Below is a small trained network, with its code and all its weights. Each question gives an input and a class and asks what happens when units are switched off, that is, made to give their printed mean instead of their output.

import numpy as np


def w(rows, s, z=0):
    codes = np.array(rows[::2]) - 128.0
    scale = np.full(codes.shape[1], s)
    scale[-1] = z or s
    return codes * scale


def norm(h):
    return h / np.sqrt((h * h).mean(-1, keepdims=True) + 1e-5)


def f(y):
    return np.maximum(y, 0)


def log_softmax(a):
    a = a - a.max(-1, keepdims=True)
    return a - np.log(np.exp(a).sum(-1, keepdims=True))


def net(x, mask):
    res = np.array(x, float).reshape(1, 5) / 4 @ E
    u = 0
    for l in range(3):
        y = f(norm(res) @ A[l][:, :-1].T + A[l][:, -1])
        res = res + np.where(mask[u : u + 3], y, B[l][:, -1]) @ B[l][:, :-1]
        u += 3
    return log_softmax(norm(res)[-1] @ U[:, :-1].T + U[:, -1])


A, B = {}, {}
E = w([
[128,126,128],'x0',
[45,181,208],'x1',
[157,254,73],'x2',
[129,127,127],'x3',
[58,120,64],'x4',
],0.0084)
A[0] = w([
[93,113,63,2],'L0N1',
[3,136,126,98],'L0N2',
[5,111,79,64],'L0N3',
],0.027,0.0036)
B[0] = w([
[201,160,100,176],'L0N1',
[66,196,191,252],'L0N2',
[165,191,3,244],'L0N3',
],0.024,0.011)
A[1] = w([
[201,101,232,1],'L1N1',
[1,23,110,57],'L1N2',
[120,74,71,75],'L1N3',
],0.02,0.0043)
B[1] = w([
[251,160,102,254],'L1N1',
[192,16,181,153],'L1N2',
[84,116,87,172],'L1N3',
],0.026,0.0049)
A[2] = w([
[81,195,47,133],'L2N1',
[123,10,96,252],'L2N2',
[167,2,12,102],'L2N3',
],0.024,0.0046)
B[2] = w([
[167,2,172,249],'L2N1',
[152,5,126,154],'L2N2',
[4,210,168,203],'L2N3',
],0.023,0.017)
U = w([
[179,183,72,253],'0',
[30,171,209,29],'1',
[124,4,168,105],'2',
],0.017,0.0028)

Each question gives the input, the list of numbers given to net, and the class t.
The units are the neurons (one row each of A and B). Each row of codes is followed by its name. A weight is (code - 128) times the scale printed after its matrix; where a second scale follows, it is the last column's (A, B and U).
mask holds one flag per neuron, layer by layer. A switched-off neuron (its flag False) gives its mean, the last column of its row in B, instead of its output. The means were averaged over made-up inputs and are rounded, as every weight is.
A unit's drop is (log p(t) with every unit on - log p(t) with that unit switched off) / (log p(t) with every unit on - log p(t) with every unit switched off).
The circuit of an input: a set's keep is (log p(t) with only the set's units on - log p(t) with every unit switched off) / (log p(t) with every unit on - log p(t) with every unit switched off). Starting from all 9 units, units are removed one at a time, each time the one whose removal leaves the highest keep (on an exact tie, the one counted first), for as long as the keep stays at least 0.8.
units of the circuit, in order: the units of the circuit, biggest drop first
k most important neurons: the k neurons with the biggest drops, biggest first
k most important neurons of layer l: the k neurons of layer l with the biggest drops, biggest first
input [-8,-7,-1,-8,-1], class 1: units of the circuit, in order : [L2N3, L0N2]
input [-5,-4,7,-1,6], class 2: 4 most important neurons : [L2N1, L1N1, L0N3, L1N2]
input [6,-8,4,7,4], class 1: 3 most important neurons : [L2N3, L0N2, L0N3]
input [-6,-7,5,6,2], class 1: 4 most important neurons : [L2N3, L0N2, L0N3, L1N1]
input [1,-6,-1,-1,6], class 0: 3 most important neurons : [L0N1, L0N3, L0N2]
input [-7,-1,-4,4,-8], class 0: units of the circuit, in order : [L0N3, L1N1, L2N1]
input [4,-3,4,-1,-3], class 2: 4 most important neurons : [L1N1, L1N2, L2N3, L0N1]
input [-7,7,8,0,-2], class 2: most important neuron : [L2N3]
input [4,-8,5,1,-3], class 1: 2 most important neurons : [L2N3, L0N2]
input [-4,-6,-4,2,-6], class 0: units of the circuit, in order : [L1N1, L0N3, L2N1]
input [4,7,1,7,8], class 0: 2 most important neurons : [L0N3, L2N3]
input [-1,6,5,-6,-7], class 0: 2 most important neurons : [L0N2, L0N3]
input [3,5,7,3,-6], class 2: 2 most important neurons of layer 0 : [L0N2, L0N1]
input [3,0,5,-5,4], class 2: 2 most important neurons : [L2N1, L1N1]
input [1,-2,-3,1,8], class 0: units of the circuit, in order : [L0N3]
input [3,-6,-3,2,-7], class 0: units of the circuit, in order : [L1N1, L0N3, L2N1]
input [-1,-1,-4,5,4], class 0: 2 most important neurons of layer 0 : [L0N3, L0N1]
input [2,1,-4,7,-8], class 0: units of the circuit, in order : [L0N3, L1N1, L2N1]
input [5,-6,0,0,-5], class 1: 2 most important neurons of layer 0 : [L0N2, L0N1]
input [-4,-1,3,-7,-1], class 2: most important neuron of layer 0 : [L0N2]
